Below is a small trained network, with its code and all its weights. Each question gives an input and a class and asks what happens when units are switched off, that is, made to give their printed mean instead of their output.

import numpy as np


def w(rows, s, z=0):
    codes = np.array(rows[::2]) - 128.0
    scale = np.full(codes.shape[1], s)
    scale[-1] = z or s
    return codes * scale


def norm(h):
    return h / np.sqrt((h * h).mean(-1, keepdims=True) + 1e-5)


def f(y):
    return np.maximum(y, 0)


def log_softmax(a):
    a = a - a.max(-1, keepdims=True)
    return a - np.log(np.exp(a).sum(-1, keepdims=True))


def net(x, mask):
    res = np.array(x, float).reshape(1, 2) / 4 @ E
    u = 0
    for l in range(2):
        y = f(norm(res) @ A[l][:, :-1].T + A[l][:, -1])
        res = res + np.where(mask[u : u + 3], y, B[l][:, -1]) @ B[l][:, :-1]
        u += 3
    return log_softmax(norm(res)[-1] @ U[:, :-1].T + U[:, -1])


A, B = {}, {}
E = w([
[216,167,1,163,60,106,176,109,59,104],'x0',
[84,174,229,207,203,73,148,30,196,210],'x1',
],0.0076)
A[0] = w([
[131,63,157,25,229,216,90,254,156,133,1],'L0N1',
[111,40,122,102,112,57,164,87,70,252,27],'L0N2',
[39,75,161,61,37,202,146,160,177,27,5],'L0N3',
],0.0054,0.0044)
B[0] = w([
[201,254,141,165,157,185,204,18,212,235,254],'L0N1',
[106,82,25,110,136,174,189,104,162,71,136],'L0N2',
[129,161,92,246,120,182,195,92,218,154,218],'L0N3',
],0.0096,0.0047)
A[1] = w([
[132,92,166,225,133,38,175,119,88,226,136],'L1N1',
[135,149,79,192,121,67,72,117,193,62,135],'L1N2',
[7,93,255,87,224,119,45,149,176,150,3],'L1N3',
],0.0077,0.0028)
B[1] = w([
[24,119,133,172,190,213,145,84,195,214,253],'L1N1',
[245,131,184,124,54,134,101,150,107,110,172],'L1N2',
[123,55,55,67,133,65,48,225,40,100,254],'L1N3',
],0.011,0.0069)
U = w([
[152,181,112,222,104,206,200,54,233,244,252],'0',
[226,105,100,78,11,82,103,185,63,52,24],'1',
[17,66,75,87,169,57,80,183,113,146,123],'2',
],0.011,0.0018)

Each question gives the input, the list of numbers given to net, and the class t.
The units are the neurons (one row each of A and B). Each row of codes is followed by its name. A weight is (code - 128) times the scale printed after its matrix; where a second scale follows, it is the last column's (A, B and U).
mask holds one flag per neuron, layer by layer. A switched-off neuron (its flag False) gives its mean, the last column of its row in B, instead of its output. The means were averaged over made-up inputs and are rounded, as every weight is.
A unit's drop is (log p(t) with every unit on - log p(t) with that unit switched off) / (log p(t) with every unit on - log p(t) with every unit switched off).
The circuit of an input: a set's keep is (log p(t) with only the set's units on - log p(t) with every unit switched off) / (log p(t) with every unit on - log p(t) with every unit switched off). Starting from all 6 units, units are removed one at a time, each time the one whose removal leaves the highest keep (on an exact tie, the one counted first), for as long as the keep stays at least 0.8.
units of the circuit, in order: the units of the circuit, biggest drop first
k most important neurons: the k neurons with the biggest drops, biggest first
k most important neurons of layer l: the k neurons of layer l with the biggest drops, biggest first
drop when u is switched off: that unit's drop, to one decimal
input [-8,-3], class 0: units of the circuit, in order => [L0N1]
input [7,0], class 1: 2 most important neurons => [L0N1, L1N1]
input [-2,1], class 2: 2 most important neurons => [L0N3, L1N3]
input [1,-3], class 1: 2 most important neurons => [L1N1, L0N1]
input [-1,4], class 2: units of the circuit, in order => [L0N1, L1N3]
input [1,0], class 1: 2 most important neurons of layer 1 => [L1N1, L1N2]
input [2,0], class 1: 4 most important neurons => [L0N1, L1N1, L0N3, L1N2]
input [0,-8], class 0: 2 most important neurons => [L1N3, L0N3]
input [-8,4], class 2: drop when L1N3 is switched off => 0.3
input [-2,4], class 2: drop when L1N3 is switched off => 0.2
input [3,-2], class 1: drop when L1N1 is switched off => 1.0
